Below is a small trained network, with its code and all its weights. Each question gives an input and a class and asks what happens when units are switched off, that is, made to give their printed mean instead of their output.

import numpy as np


def w(rows, s, z=0):
    codes = np.array(rows[::2]) - 128.0
    scale = np.full(codes.shape[1], s)
    scale[-1] = z or s
    return codes * scale


def norm(h):
    return h / np.sqrt((h * h).mean(-1, keepdims=True) + 1e-5)


def f(y):
    return y / 2 * (1 + np.tanh(0.7978845608 * (y + 0.044715 * y**3)))


def log_softmax(a):
    a = a - a.max(-1, keepdims=True)
    return a - np.log(np.exp(a).sum(-1, keepdims=True))


def net(x, mask):
    res = np.array(x, float).reshape(1, 4) / 4 @ E
    u = 0
    for l in range(3):
        y = f(norm(res) @ A[l][:, :-1].T + A[l][:, -1])
        res = res + np.where(mask[u : u + 12], y, B[l][:, -1]) @ B[l][:, :-1]
        u += 12
    return log_softmax(norm(res)[-1] @ U[:, :-1].T + U[:, -1])


A, B = {}, {}
E = w([
[116,177,223,165],'x0',
[190,222,121,73],'x1',
[149,205,72,252],'x2',
[241,61,147,163],'x3',
],0.0037)
A[0] = w([
[106,139,190,155,3],'0.n1',
[122,163,217,146,47],'0.n2',
[32,157,135,81,80],'0.n3',
[76,81,95,227,37],'0.n4',
[207,245,80,128,91],'0.n5',
[111,92,156,91,110],'0.n6',
[161,147,174,40,105],'0.n7',
[61,46,156,177,60],'0.n8',
[90,93,165,171,4],'0.n9',
[204,69,194,118,104],'0.n10',
[138,124,74,103,88],'0.n11',
[123,77,52,118,99],'0.n12',
],0.011,0.003)
B[0] = w([
[177,177,136,74,135],'0.n1',
[235,230,65,12,170],'0.n2',
[206,148,50,253,212],'0.n3',
[80,93,197,89,192],'0.n4',
[85,63,230,126,254],'0.n5',
[19,124,152,164,161],'0.n6',
[77,37,211,124,200],'0.n7',
[194,122,220,113,193],'0.n8',
[199,145,182,86,137],'0.n9',
[115,135,14,186,210],'0.n10',
[176,149,125,37,142],'0.n11',
[199,235,182,54,171],'0.n12',
],0.0061,0.0048)
A[1] = w([
[80,120,63,201,248],'1.n1',
[67,55,254,164,130],'1.n2',
[163,146,121,69,18],'1.n3',
[3,101,111,133,79],'1.n4',
[125,140,25,238,105],'1.n5',
[145,158,87,125,101],'1.n6',
[140,87,88,48,156],'1.n7',
[195,86,92,211,95],'1.n8',
[162,104,96,191,164],'1.n9',
[142,118,187,126,38],'1.n10',
[71,60,117,175,103],'1.n11',
[22,195,87,184,115],'1.n12',
],0.0059,0.0017)
B[1] = w([
[100,79,8,108,157],'1.n1',
[32,59,145,120,254],'1.n2',
[228,152,194,140,120],'1.n3',
[52,101,134,139,142],'1.n4',
[255,110,67,216,155],'1.n5',
[158,137,148,177,119],'1.n6',
[152,225,76,138,139],'1.n7',
[96,109,70,224,152],'1.n8',
[107,173,98,207,147],'1.n9',
[112,146,160,118,144],'1.n10',
[71,106,69,71,152],'1.n11',
[141,133,78,247,144],'1.n12',
],0.0045,0.0051)
A[2] = w([
[127,147,135,148,6],'2.n1',
[130,111,133,133,92],'2.n2',
[135,103,145,18,175],'2.n3',
[133,95,140,149,20],'2.n4',
[2,202,186,146,83],'2.n5',
[151,166,125,104,99],'2.n6',
[120,165,99,153,52],'2.n7',
[155,210,109,71,87],'2.n8',
[155,141,107,139,84],'2.n9',
[106,176,21,124,82],'2.n10',
[103,159,117,132,95],'2.n11',
[73,152,101,167,175],'2.n12',
],0.0086,0.0026)
B[2] = w([
[88,106,132,70,94],'2.n1',
[133,78,112,155,125],'2.n2',
[83,242,102,195,251],'2.n3',
[156,113,152,167,117],'2.n4',
[26,95,146,254,250],'2.n5',
[155,215,183,111,123],'2.n6',
[144,61,114,76,114],'2.n7',
[198,245,174,152,159],'2.n8',
[145,107,124,89,116],'2.n9',
[142,133,119,49,159],'2.n10',
[129,109,129,150,113],'2.n11',
[114,91,9,185,189],'2.n12',
],0.003,0.0031)
U = w([
[59,100,139,162,255],'0',
[96,85,244,123,36],'1',
[164,134,28,223,93],'2',
[187,229,164,103,102],'3',
],0.011,0.0031)

Each question gives the input, the list of numbers given to net, and the class t.
The units are the neurons (one row each of A and B). Each row of codes is followed by its name. A weight is (code - 128) times the scale printed after its matrix; where a second scale follows, it is the last column's (A, B and U).
mask holds one flag per neuron, layer by layer. A switched-off neuron (its flag False) gives its mean, the last column of its row in B, instead of its output. The means were averaged over made-up inputs and are rounded, as every weight is.
A unit's drop is (log p(t) with every unit on - log p(t) with that unit switched off) / (log p(t) with every unit on - log p(t) with every unit switched off).
The circuit of an input: a set's keep is (log p(t) with only the set's units on - log p(t) with every unit switched off) / (log p(t) with every unit on - log p(t) with every unit switched off). Starting from the 12 units with the biggest drops (on a tie, the unit counted first), units are removed one at a time, each time the one whose removal leaves the highest keep (on an exact tie, the one counted first), for as long as the keep stays at least 0.8.
circuit, biggest first: the units of the circuit, biggest drop first
most important unit: the unit with the biggest drop
k most important neurons: the k neurons with the biggest drops, biggest first
drop of u: that unit's drop, to one decimal
input [-6,1,7,-3], class 0: most important unit	0.n5
input [7,2,-7,1], class 0: circuit, biggest first	0.n10, 0.n5
input [-1,-4,-3,7], class 2: 2 most important neurons	0.n10, 0.n5
input [-6,-7,-4,-2], class 1: circuit, biggest first	0.n8, 0.n12
input [-4,-8,2,-3], class 1: circuit, biggest first	0.n8, 0.n12
input [6,-5,4,-8], class 2: 2 most important neurons	0.n3, 0.n5
input [4,7,8,-5], class 0: circuit, biggest first	0.n5, 2.n5
input [-8,-8,6,-6], class 1: 2 most important neurons	0.n4, 0.n10
input [4,0,-6,3], class 0: 2 most important neurons	0.n7, 0.n10
input [4,5,8,7], class 0: circuit, biggest first	0.n5, 0.n12
input [4,1,-7,6], class 0: circuit, biggest first	0.n3, 0.n10
input [1,-2,5,-8], class 2: circuit, biggest first	0.n3, 1.n5
input [5,-5,-3,-6], class 2: 3 most important neurons	0.n3, 0.n5, 0.n12
input [-7,-3,-2,-4], class 3: most important unit	0.n12
input [7,-2,-6,-1], class 3: 2 most important neurons	0.n2, 0.n1
input [8,2,5,2], class 3: 2 most important neurons	0.n2, 0.n7
input [-7,-3,-7,8], class 2: 3 most important neurons	0.n10, 0.n5, 0.n4
input [0,4,8,-2], class 0: circuit, biggest first	0.n5, 0.n8
input [-2,3,-6,3], class 0: 2 most important neurons	0.n7, 0.n10
input [7,-2,3,-1], class 3: circuit, biggest first	0.n2
input [-6,7,-2,-3], class 1: 2 most important neurons	0.n5, 0.n7
input [5,2,1,3], class 3: 2 most important neurons	0.n2, 0.n3
input [-1,-5,-3,-7], class 2: 2 most important neurons	0.n3, 0.n5
input [-7,3,-5,4], class 3: 3 most important neurons	0.n12, 0.n5, 0.n3
input [-4,-2,-4,8], class 2: 2 most important neurons	0.n10, 0.n5
input [2,1,0,-2], class 2: 2 most important neurons	0.n3, 0.n12
input [7,-2,4,-7], class 2: most important unit	0.n3
input [-1,4,-4,8], class 2: drop of 0.n5	0.2
input [6,3,0,-3], class 3: drop of 0.n1	0.0
input [-5,3,0,-1], class 3: drop of 0.n11	0.1
